Each row is followed by its class.
[ 154 -687 -462  -54 -135 -396 -159  280 -299   19   83 -268  447  249
  102  140 -253 -170  -52  357  296   95  153  474 -286  172  453 -243
 -261  715 -827 -455   81  296 -439  194  516 -492] : z_659
[ -50  216  478  150  314  -61 -283  209 -422  269  200 -295  582  200
 -151 -465 -473 -329 -332  104  -10 -177  -99  346 -290 -287  -37 -277
 -121  531 -334    7   94 -141 -479  604 -469 -230] : z_659
[ 407   36 -401 -289 -198  269   46  415 -404  188  121  -64  -27  126
 -390  -84 -156  250 -273   93    5 -272 -210 -132    1 -256  303   25
  139  -44 -445 -440 -549 -480 -344  155 -107 -290] : z_412
[ 516  -38 -247 -260   10  296  118  411 -497  521  -42   72   19   26
 -431 -461 -487  260 -441  374   10 -333   24   85 -366 -333  607 -239
  154 -205 -387 -414 -436 -315 -647   99 -113  -95] : z_103
[  25  163  501   82  245  -42 -204  247 -525  323    0 -177  661  191
 -134 -555 -270 -398 -326  267  -72 -180  -21  363 -333 -330  -49 -275
 -115  392 -303   36   38 -115 -604  546 -394 -226] : z_992
[ 124 -617 -377    0  -40 -354 -158  280 -325   99   90 -233  526  225
   74   43 -345 -162  -87  308  346  178  138  506 -358  175  454 -280
 -234  748 -855 -426   68  335 -378  252  450 -475] : z_977
[ 153 -531 -233   17   71 -408 -110   95 -336   49   37 -174  402  209
   92  -23 -112 -246 -141  287  299  107  171  527 -392  112  309 -334
 -153  571 -718 -271  206  328 -381  180  386 -332] : z_867
[  -8  377  547   73  350 -137 -243  136 -585  372  123 -133  463  198
 -107 -631 -441 -301 -374  344   10 -173 -142  400 -267 -159 -190 -262
  -40  421 -487  -29   13 -113 -279  513 -635 -262] : z_312
[ -40  491  604   94  298 -239 -308  118 -507  194  174 -133  271  237
 -156 -401 -303 -311 -365  159  -29 -227 -162  379 -163 -179 -336 -222
  -44  400 -530   26  -25 -125 -219  556 -637 -340] : z_809
[ 514  -10 -488 -349  -38  -23   94  417 -409  103  -14  103 -194  269
 -552 -135  -46  266 -246   66 -154 -237 -220 -194  -64 -185  224    5
  145 -282 -480 -430 -497 -492 -472  166 -219 -225] : z_809
[ 101 -581 -218  -44  -55 -391 -163  166 -342  -66  158 -313  496  457
  145   36 -148 -188   81  486  275   32  207  568 -238  247  261 -239
 -353  727 -771 -318  200  335 -173  250  483 -417] : z_103
[ 487  -86 -496 -465    2  200  -26  519 -367  394   68  151  163  105
 -476 -269 -595  444 -405  125  103  -89 -197  -76 -309 -201  541 -139
  184  -73 -619 -570 -476 -372 -412  134 -231  -97] : z_412
[ 435  -50 -458 -392 -294  160  157  492 -500   42   -1 -112 -148  296
 -309  -89   38  185 -168  137 -105 -237 -160 -145  105 -136  237  113
   26  -97 -443 -498 -616 -421 -287  136  -30 -425] : z_977
[-246  481  578  180  411 -270  -43  -83 -394 -107  102 -148   85  208
 -119 -291   27 -453  -10 -215   11 -126 -240  293 -125 -349 -356 -115
 -149  348 -149  275  118   47 -313  621 -698 -336] : z_867
[ -43  426  561  133  464  -87 -169   75 -580  389   47 -123  480  131
 -142 -629 -390 -389 -332  299    6 -158 -142  411 -315 -258 -137 -272
  -65  360 -424   66    8 -156 -396  494 -553 -197] : z_412
[ 431   55 -367 -338 -270  249   96  471 -479  270   -2  -61  -59  192
 -392 -124  -48  258 -305   75    7 -294 -136  -77  -43 -278  329   39
  153 -118 -472 -434 -615 -414 -406  146 -103 -327] : z_360
[-225  455  568  107  492 -246  -65  -49 -431  -16   30 -117  115  176
 -169 -345  -77 -409  -81 -200   13 -108 -269  298 -200 -325 -321 -109
 -104  322 -214  176   70  -30 -353  556 -680 -317] : z_103
[  18  307  493  139  154  -33 -445  303 -392  381  236 -186  653   69
 -190 -442 -606 -298 -494  226   24 -241  -11  423 -319 -296   28 -350
  -94  528 -448  -14  -20 -191 -493  553 -371 -167] : z_732
[-157  368  578   46  284  133 -145   60 -440  318  185 -174  471  -53
 -100 -465 -426 -284 -315  -65  280 -252  -72  444 -357 -474   86 -358
    2  367 -127  142  163  -68 -536  600 -707 -218] : z_700
[ 555   21 -190 -251  -69  285   25  448 -508  571 -103  102   18   21
 -401 -494 -453  249 -493  416  -78 -327   96  153 -294 -312  536 -251
   85 -208 -477 -420 -523 -318 -533  111    1 -118] : z_634
[ 491    4 -160 -268  -87  369  -39  357 -462  521   14   83  -18  -15
 -388 -413 -424  404 -504  394    8 -367  108  162 -201 -348  533 -316
  168 -144 -357 -408 -434 -259 -429   98  -89 -152] : z_312
[ 407  128 -434 -287 -237   62  212  380 -561   53  -23  -58 -274  243
 -415   -8  366  148 -215  113 -151 -383 -205 -152  115 -292  126  159
  120 -332 -392 -339 -613 -476 -493  159  -22 -425] : z_360
[ 564   30 -222 -273  -92  339   -1  461 -509  599  -80   55   -4   30
 -444 -419 -423  290 -538  372  -60 -359   60  101 -278 -358  544 -248
  152 -219 -399 -423 -499 -368 -589   85  -66 -123] : z_809
[ 461  -31 -433 -271  147   10   68  452 -394   83   40   55 -188  311
 -512 -198 -116  279 -264   35  -65 -238 -240 -178 -115 -196  234  -53
   91  -43 -501 -421 -478 -286 -401  296 -275 -296] : z_634
[ 512    7 -315 -252  -93  342   63  390 -505  575  -11   56  -13  -46
 -432 -398 -385  280 -515  373   -6 -288   58  133 -279 -354  612 -252
  191 -230 -379 -401 -451 -337 -638   82 -110 -178] : z_867
[ 565    7 -303 -202  -94  103  -17  398 -489  235  295   -9    7  303
 -407 -256 -305  235 -537  314  -54 -211  -43   88 -131 -218  353 -243
  106  -89 -684 -424 -379 -355 -398  265 -126 -316] : z_659
[ 531 -106 -299 -360  -14  263   -4  469 -437  494  -48   95   82   50
 -514 -371 -470  386 -480  317  -50 -280   32   53 -346 -267  627 -259
  196 -229 -389 -487 -437 -385 -624  108 -186 -107] : z_977
[ 663  -59 -180 -316 -155  303  -84  481 -497  523  -59   73   37  121
 -356 -442 -395  287 -533  532  -44 -441  143  127 -215 -278  494 -236
  109 -136 -547 -451 -522 -343 -437   79   -1 -109] : z_659
[ 618  -35 -278 -305 -206  231 -160  413 -465  379  264   16   37  263
 -432 -309 -421  365 -602  378  -48 -202   70  142 -149 -230  421 -285
  123  -42 -650 -497 -497 -341 -317  217  -62 -313] : z_634
[ 534   48 -321 -226 -212  221  -57  451 -476  467  328   -1  147  221
 -412 -304 -548  271 -595  355   71 -143   11  148 -219 -196  499 -267
  161  -65 -673 -493 -369 -372 -393  208 -153 -223] : z_103
[ 112 -572 -228 -157 -201 -236 -184  280 -351   61  167 -317  576  436
  196  -53 -300 -134  -30  502  352   75  308  621 -311  284  404 -290
 -329  721 -766 -386  121  369 -170  198  492 -361] : z_977
[ 572   -1 -338 -264 -193  252  -63  438 -398  283  309   47   40  228
 -367 -186 -416  297 -519  222   34 -192  -29   71 -162 -244  384 -228
  113  -44 -648 -458 -428 -321 -316  221 -114 -241] : z_867
[ 541   21 -269 -207  -47  208  -20  408 -397  519  252   38   34  175
 -458 -284 -455  339 -678  226   -8 -233   39  133 -237 -240  451 -334
  223 -191 -586 -432 -343 -304 -501  158  -85 -196] : z_103
[ 490   96 -239 -290 -123  344  -60  423 -495  495   47  105  -67   42
 -425 -404 -579  336 -477  355   40 -294   44  152 -205 -280  528 -270
  117  -82 -497 -478 -535 -297 -363  135 -177 -160] : z_659
[ -94  325  503   50  177  207 -202  111 -443  377  194 -249  474  -50
  -76 -420 -481 -300 -355   23  201 -255   -6  471 -348 -422   91 -367
   -2  423 -128   63  121  -74 -561  535 -651 -228] : z_867
[ -99  308  447   67  229   75 -113   78 -332  141  151 -231  361   32
 -158 -295 -227 -357 -193 -178  182 -333 -102  311 -239 -465   25 -265
  -47  349  -56  169  151 -181 -649  604 -694 -217] : z_659
[  14  173  476  244  322  -62 -272  285 -435  313  197 -294  625  196
 -166 -465 -519 -393 -365  123  -31 -170  -75  369 -352 -308  -25 -278
 -141  587 -375  -11   51  -89 -511  623 -359 -251] : z_103
[ -55  403  567   65  404 -120 -277  144 -581  453  146 -188  503  148
 -128 -609 -539 -279 -470  338   57 -159 -118  460 -346 -213  -80 -311
  -37  415 -478  -16   11  -91 -348  510 -572 -277] : z_700
[ -12  348  542  119  361  -67 -240  173 -586  414  147 -214  560  184
 -131 -544 -449 -341 -429  337   30 -203 -127  409 -327 -186 -168 -299
  -11  440 -494  -51   34  -70 -389  535 -574 -254] : z_634
[ 626 -186 -340 -211 -297  305  -85  510 -441  394  253  -25  192  227
 -312 -204 -485  338 -537  400  -35 -228   68  117 -179 -180  467 -266
   92   43 -667 -572 -397 -322 -330  163   73 -284] : z_360
[ 207 -478 -254  -77   23 -381 -179  203 -334   -9   51 -164  303  381
   48  -39 -126 -183 -133  310  247   33  154  522 -314  215  232 -310
 -243  659 -821 -315   37  290 -241  221  361 -438] : z_867
[-176  456  554  156  437 -196   23    8 -497  136   61 -214  279  204
 -113 -485 -202 -445 -145 -119    6  -95 -238  295 -252 -294 -283 -136
  -97  271 -264  157  104  -53 -434  540 -620 -239] : z_732
[ -18  376  480   27  286 -109 -269  187 -572  379  136 -107  493  131
 -123 -499 -453 -272 -423  298   25 -157 -137  406 -286 -179 -169 -249
  -48  446 -409  -41   -9  -79 -256  506 -547 -248] : z_867
[ -86  348  504 -102  235  214 -151   83 -465  388  181 -147  597    4
  -62 -580 -493 -307 -324   62  300 -240  -30  433 -384 -398  108 -397
   21  333 -114   91  212 -154 -556  506 -769  -46] : z_412
[-227  357  590  314  499 -247 -160    0 -399 -125  156 -198   99  205
 -104 -238 -109 -412  -89 -235   -2 -126 -243  301 -179 -309 -377 -128
 -180  568 -268  202  100   99 -328  704 -604 -493] : z_977
[  86 -518 -174 -192 -243 -267 -226  211 -416  141  111 -234  640  375
  170 -103 -310  -63  -46  593  390   53  318  671 -331  242  444 -351
 -264  627 -771 -377  146  359 -164  189  431 -314] : z_312
[ 147 -532 -228  -84 -191 -272 -193  304 -354  130  228 -267  620  433
   77  -78 -447 -111  -62  479  347   20  288  654 -367  277  463 -382
 -327  728 -837 -405  151  264 -263  302  407 -357] : z_977
[ 594  -15 -289 -222 -107  194  -34  486 -456  456  229  104  195  220
 -414 -387 -521  351 -615  405  -40 -151   12  109 -290 -200  453 -277
  143 -144 -722 -485 -392 -395 -395  185  -46 -150] : z_700
[ 584   -3 -323 -160 -216  289  -35  454 -414  275  234   55   45  195
 -377 -221 -357  283 -501  272  -60 -202  -26   95 -165 -256  362 -221
   77  -52 -637 -467 -447 -341 -332  211   18 -278] : z_412
[ -19  388  558   19  329  -49 -274  152 -575  384  219 -196  460  244
 -108 -587 -591 -257 -377  348   29 -152 -112  401 -253 -121 -159 -300
  -49  473 -463 -101   -5 -110 -195  533 -714 -292] : z_992
[ 255 -726 -440   36 -218 -355 -204  360 -297   51  148 -367  486  332
   91  161 -301 -251  -80  356  271   90  217  454 -236  189  462 -259
 -266  796 -873 -471   25  300 -395  197  573 -506] : z_977
[ 214 -614 -249 -252  -31  -91 -233  134 -454  222  -27 -227  544  235
  166 -109 -283 -121  -73  627  450   18  257  581 -326  135  435 -272
 -196  673 -783 -402   82  224 -243   41  415 -311] : z_103
[ -34  249  458  154  317 -153 -237  184 -451   76   61 -226  369  254
 -173 -341  -86 -396 -223   76 -163 -216 -119  261 -143 -292 -239 -147
 -128  347 -269   66   19 -169 -470  558 -471 -315] : z_312
[ 358  129 -380 -370 -307  301  111  422 -464  174   73  -51  -92  205
 -321  -88  -13  215 -219  149   65 -333 -173 -103   35 -245  279   30
  123 -113 -419 -396 -608 -385 -363  143 -147 -323] : z_412
[ 222 -642 -402  -42 -169 -278 -156  381 -294  132    8 -265  426  214
   76   95 -314 -223 -117  404  334   15  244  517 -304  112  587 -301
 -296  762 -841 -420  -97  324 -484  177  583 -536] : z_992
[ 488   -5 -562 -241   51  -52  125  388 -302   29   37  149 -258  189
 -473   -6  -45  300 -236  -70 -122 -199 -309 -274  -55 -202  122   35
  169 -239 -555 -432 -464 -395 -433  142 -181 -210] : z_360
[  99 -537 -220  -69 -127 -325 -217  231 -351   10  175 -192  576  378
  170  -37 -308 -120  -59  541  342   84  250  642 -301  314  365 -324
 -354  785 -851 -385  111  323  -50  263  546 -428] : z_412
[ -47  433  597   77  333 -239 -213  160 -608  390  124 -126  487  169
  -55 -623 -405 -313 -461  367  -44 -143  -85  488 -305 -133 -212 -250
  -51  361 -573  -24    6  -86 -265  482 -466 -255] : z_360
[ 408  -17 -413 -272  -87  120   66  421 -520  111  110 -194 -155  208
 -436  -26   62  215 -333  117  -41 -358 -203  -60   33 -335  335  -27
   96  -28 -460 -399 -514 -377 -519  231  -21 -512] : z_103
[-178  432  649  161  424 -110 -100   49 -414  141   65 -158  322  156
  -73 -482 -254 -416 -140  -37   64 -146 -197  340 -240 -359 -201 -188
 -123  435 -309  175   80   35 -356  566 -683 -261] : z_360
[ 111 -601 -311  -46   29 -342 -119   85 -390  -33   31 -177  406  256
  168   65 -119 -169  -71  344  306  202   42  452 -375  236  215 -206
 -163  647 -781 -416  135  325 -211  125  429 -473] : z_412
[ -10  267  444  190  268 -128 -258  315 -361  244   74 -217  521  135
 -197 -388 -389 -377 -360   46  -49 -255 -117  309 -289 -304  -20 -234
 -146  477 -401   34  -25 -192 -569  589 -362 -240] : z_659
[ 129 -656 -448  -70 -188 -382 -139  306 -260   20   70 -288  378  297
  137  176 -226 -203  -17  299  291  108  147  447 -246  240  421 -199
 -299  711 -773 -439    4  339 -342  176  554 -544] : z_809
[ 535  -13 -281 -358 -166  303  -83  486 -508  514   34  103  -28  145
 -473 -365 -533  382 -483  314  -29 -309   53  112 -187 -300  576 -292
   88  -90 -429 -516 -547 -299 -422  181 -133 -254] : z_412
[ 534   13 -236 -271 -114  339  -79  449 -514  558  -51   92  -13  -19
 -446 -431 -416  332 -538  360  -50 -320   83  130 -220 -354  540 -235
  163 -200 -412 -450 -513 -333 -484   86  -46 -138] : z_312
[ -20  218  512  100  164  130 -369  219 -398  320  144 -284  637   92
  -88 -465 -485 -309 -332  254  -16 -186   -8  381 -270 -292    9 -271
 -137  501 -268   19   16 -158 -411  471 -364 -186] : z_732
[ 595   27 -281 -274 -199  275 -152  433 -381  431  303   37   96  189
 -419 -239 -556  389 -577  293   21 -195  -11   97 -152 -244  410 -265
  179  -77 -704 -478 -428 -329 -289  159 -119 -192] : z_103
[-167  373  485  112  266   95  -68   75 -356  216  133 -212  330   11
 -109 -308 -275 -440 -227 -253  176 -274 -109  321 -267 -495   58 -311
  -67  313    0  183  113 -114 -698  613 -689 -285] : z_412
[ 523  -77 -586 -383   36   27   57  476 -359  198  -39  173 -143  204
 -525 -133 -165  383 -314   20  -81 -172 -219 -223 -122 -190  292  -15
  180 -232 -512 -486 -479 -390 -443  104 -188 -151] : z_360
[ 240 -555 -331 -168  -52 -106 -154  192 -462  231  143 -244  563  338
  118 -148 -359 -174  -88  636  377   30  235  572 -310  241  408 -283
 -226  618 -829 -425  158  100 -254   93  354 -237] : z_659
[ 243 -508 -308 -172 -135 -123 -199  178 -364  179  146 -212  519  298
   83    3 -223 -134  -60  511  399  -20  227  509 -265  217  344 -221
 -167  573 -789 -364  126   41 -257   89  320 -227] : z_977
[  26  368  472  226  342  -54 -252  144 -553  439  170 -218  446  106
 -166 -566 -473 -350 -435  325   27 -217 -112  406 -299 -267  -86 -301
  -17  423 -471   16   33 -167 -484  528 -570 -305] : z_700
[ 500   23 -455 -265  -43  188  -10  406 -363  293   71   75  -81  152
 -541 -171 -274  358 -337  184  -59 -325 -139 -130 -113 -264  381 -118
  167 -181 -463 -427 -511 -477 -514  143 -139 -152] : z_412
[ 522   -2 -270 -209  -18  260   -3  447 -417  566  -50  171  -71  -66
 -469 -358 -490  373 -556  345  -49 -300   42  114 -274 -346  607 -291
  134 -202 -427 -401 -519 -256 -543   99  -14 -213] : z_700
[ 105 -601 -197 -196 -154 -229 -192  212 -404   97  121 -182  644  358
  174 -133 -336 -103  -43  531  403  118  293  679 -375  238  463 -374
 -309  745 -726 -369  125  377 -157  238  410 -384] : z_312
[-119  363  534  -41  312  213 -106   46 -483  370  162 -220  521  -35
 -100 -557 -302 -326 -396   40  261 -288  -17  446 -366 -452   70 -364
   67  316  -12  161  183 -128 -643  561 -777 -180] : z_867
[ 546  -62 -541 -289   19  -64  142  400 -370   77  -44  182 -228  229
 -520 -134  -61  357 -245   80 -151 -205 -229 -208  -91 -178  231  -31
  148 -254 -532 -438 -505 -399 -444  144 -154 -236] : z_312
[ 555 -126 -494 -352  -31  131   55  459 -405  254   42  114  -39  176
 -474 -173 -250  358 -325  147   -1 -250 -152 -147 -205 -228  398  -57
  168 -169 -520 -482 -463 -428 -542  171 -181 -182] : z_977
[ 110 -503 -173  -17 -128 -428 -173  299 -334  101  190 -263  542  422
   85   10 -408 -169  -89  362  317   45  234  651 -314  208  429 -348
 -373  810 -899 -407   79  334 -189  308  519 -438] : z_360
[  97 -612 -268 -183 -160 -415 -159  165 -370  -53  183 -259  519  455
  171   50 -161 -105   34  498  341   86  240  628 -254  288  324 -264
 -341  720 -754 -350  204  387 -123  242  462 -438] : z_659
[  -8  148  461  173  290 -100 -260  242 -407  151  124 -330  514  253
 -120 -420 -259 -417 -303  123 -130 -189  -71  269 -203 -264 -132 -179
 -137  493 -241   27   10 -149 -479  573 -415 -331] : z_312
[ 568 -103 -344 -268 -203  230 -136  458 -345  317  290   66   40  252
 -367 -170 -569  445 -505  198    0 -116  -33   59 -163 -153  393 -240
   91   84 -629 -573 -420 -250 -138  199  -65 -287] : z_412
[ 138 -603 -408   63  -15 -427 -117  259 -253   25   93 -203  415  191
  105  161 -340 -179  -40  340  295  135   88  434 -369  186  401 -152
 -277  702 -891 -416   56  189 -375  177  532 -451] : z_700
[ 540   35 -343 -176 -187  346  -73  397 -423  422  360   -8  152  111
 -430 -254 -553  278 -540  248   77 -130    1  123 -218 -279  523 -285
  176  -72 -636 -454 -375 -450 -457  209 -161 -171] : z_977
